Here is a tiny trained network, its code and every weight. The questions are about switching its units off for an input and a class, where a switched-off unit gives its printed mean instead of its output.

import numpy as np


def w(rows, s, z=0):
    codes = np.array(rows[::2]) - 128.0
    scale = np.full(codes.shape[1], s)
    scale[-1] = z or s
    return codes * scale


def norm(h):
    return h / np.sqrt((h * h).mean(-1, keepdims=True) + 1e-5)


def f(y):
    return np.maximum(y, 0)


def log_softmax(a):
    a = a - a.max(-1, keepdims=True)
    return a - np.log(np.exp(a).sum(-1, keepdims=True))


def net(x, mask):
    res = np.array(x, float).reshape(1, 6) / 4 @ E
    u = 0
    for l in range(4):
        y = f(norm(res) @ A[l][:, :-1].T + A[l][:, -1])
        res = res + np.where(mask[u : u + 3], y, B[l][:, -1]) @ B[l][:, :-1]
        u += 3
    return log_softmax(norm(res)[-1] @ U[:, :-1].T + U[:, -1])


A, B = {}, {}
E = w([
[140,74,121,75,200,150,103,1,183,174],'x0',
[134,171,144,224,113,137,37,33,50,141],'x1',
[95,149,120,167,93,186,127,109,165,45],'x2',
[125,129,112,113,120,137,131,134,123,132],'x3',
[164,115,58,116,133,161,163,83,55,53],'x4',
[190,58,108,167,120,154,75,156,153,108],'x5',
],0.0078)
A[0] = w([
[204,117,82,70,137,2,109,147,72,191,144],'0.n1',
[41,95,178,100,151,90,175,87,67,133,254],'0.n2',
[77,120,114,110,118,107,135,124,207,51,97],'0.n3',
],0.005,0.00071)
B[0] = w([
[165,203,163,170,105,83,3,85,175,23,255],'0.n1',
[95,97,79,138,88,169,137,113,152,124,231],'0.n2',
[59,77,173,128,131,91,27,97,87,2,204],'0.n3',
],0.0099,0.0032)
A[1] = w([
[61,220,122,123,162,67,240,73,131,151,43],'1.n1',
[128,85,113,83,172,1,139,143,93,130,98],'1.n2',
[219,91,90,100,143,108,202,62,20,30,254],'1.n3',
],0.0068,0.00095)
B[1] = w([
[161,1,105,112,56,13,117,107,24,108,187],'1.n1',
[122,153,150,77,187,237,18,159,95,27,164],'1.n2',
[77,150,204,112,87,102,123,177,200,242,255],'1.n3',
],0.0093,0.0059)
A[2] = w([
[138,86,65,111,253,145,171,35,182,174,180],'2.n1',
[237,66,131,153,104,192,139,138,207,170,37],'2.n2',
[83,168,90,172,97,208,202,95,211,58,2],'2.n3',
],0.0065,0.00092)
B[2] = w([
[107,248,91,179,216,92,242,183,115,93,250],'2.n1',
[123,77,105,150,69,93,154,79,139,115,209],'2.n2',
[164,177,181,123,132,124,88,97,110,99,224],'2.n3',
],0.014,0.0026)
A[3] = w([
[20,121,218,204,145,99,79,180,194,202,254],'3.n1',
[241,105,85,235,80,99,175,185,161,100,220],'3.n2',
[123,153,117,233,159,197,72,86,3,228,19],'3.n3',
],0.0058,0.0015)
B[3] = w([
[171,150,91,79,106,176,194,93,146,138,254],'3.n1',
[99,129,91,118,158,45,159,55,55,130,180],'3.n2',
[86,61,112,81,150,200,129,249,188,91,201],'3.n3',
],0.015,0.0066)
U = w([
[128,229,81,213,170,84,210,187,80,145,205],'0',
[98,24,139,106,176,183,110,222,164,112,62],'1',
[97,32,112,142,87,48,104,42,85,165,92],'2',
[142,209,215,144,124,142,3,74,145,135,126],'3',
[129,160,56,113,91,131,117,91,144,144,209],'4',
[177,137,134,121,78,148,189,104,160,211,3],'5',
],0.012,0.0025)

Each question gives the input, the list of numbers given to net, and the class t.
The units are the neurons (one row each of A and B). Each row of codes is followed by its name. A weight is (code - 128) times the scale printed after its matrix; where a second scale follows, it is the last column's (A, B and U).
mask holds one flag per neuron, layer by layer. A switched-off neuron (its flag False) gives its mean, the last column of its row in B, instead of its output. The means were averaged over made-up inputs and are rounded, as every weight is.
A unit's drop is (log p(t) with every unit on - log p(t) with that unit switched off) / (log p(t) with every unit on - log p(t) with every unit switched off).
The circuit of an input: a set's keep is (log p(t) with only the set's units on - log p(t) with every unit switched off) / (log p(t) with every unit on - log p(t) with every unit switched off). Starting from all 12 units, units are removed one at a time, each time the one whose removal leaves the highest keep (on an exact tie, the one counted first), for as long as the keep stays at least 0.8.
units of the circuit, in order: the units of the circuit, biggest drop first
unit that matters most: the unit with the biggest drop
top k neurons: the k neurons with the biggest drops, biggest first
top k neurons in layer l: the k neurons of layer l with the biggest drops, biggest first
input [-1,4,-3,5,-6,-7], class 2: top 2 neurons => (1.n1; 1.n3)
input [4,2,-8,1,-6,1], class 3: units of the circuit, in order => (0.n1)
input [-2,5,-1,-3,-6,-6], class 2: top 2 neurons => (1.n1; 0.n1)
input [3,0,6,2,7,3], class 5: units of the circuit, in order => (1.n3; 0.n1)
input [-4,5,-3,2,7,-7], class 2: top 3 neurons => (1.n1; 2.n1; 0.n3)
input [-7,8,-7,-4,-2,6], class 1: top 2 neurons in layer 2 => (2.n1; 2.n2)
input [8,-8,4,-4,-6,5], class 0: units of the circuit, in order => (2.n1; 1.n3)
input [-2,-6,-8,-4,3,-5], class 3: units of the circuit, in order => (0.n1; 1.n2)
input [-6,-6,3,-3,8,-1], class 5: units of the circuit, in order => (1.n3; 2.n1; 3.n3)
input [2,-3,-5,4,-5,8], class 2: units of the circuit, in order => (2.n2; 3.n2)
input [-4,7,-2,5,-5,0], class 1: top 2 neurons => (3.n3; 1.n3)
input [8,8,-3,2,3,8], class 0: top 2 neurons => (2.n1; 0.n3)
input [-6,0,-6,-2,4,-8], class 2: top 2 neurons => (1.n1; 2.n1)
input [-7,-3,8,3,0,-7], class 3: top 2 neurons in layer 2 => (2.n3; 2.n1)
input [4,-3,-5,2,-8,7], class 5: units of the circuit, in order => (3.n1)
input [0,-4,-5,2,-1,-4], class 3: units of the circuit, in order => (0.n1; 1.n2)
input [1,-5,4,-1,-7,-8], class 2: top 2 neurons => (1.n1; 3.n3)
input [-2,-6,-2,-2,4,-5], class 1: top 4 neurons => (1.n2; 3.n2; 1.n1; 3.n1)
input [-4,6,-4,-6,6,1], class 1: top 3 neurons => (3.n3; 2.n1; 2.n2)
input [-1,-4,6,-5,0,-1], class 3: top 2 neurons => (3.n3; 2.n3)
input [-3,-1,7,-1,-2,1], class 3: unit that matters most => 2.n3
input [0,-4,-5,8,-8,7], class 4: top 2 neurons => (3.n1; 1.n1)
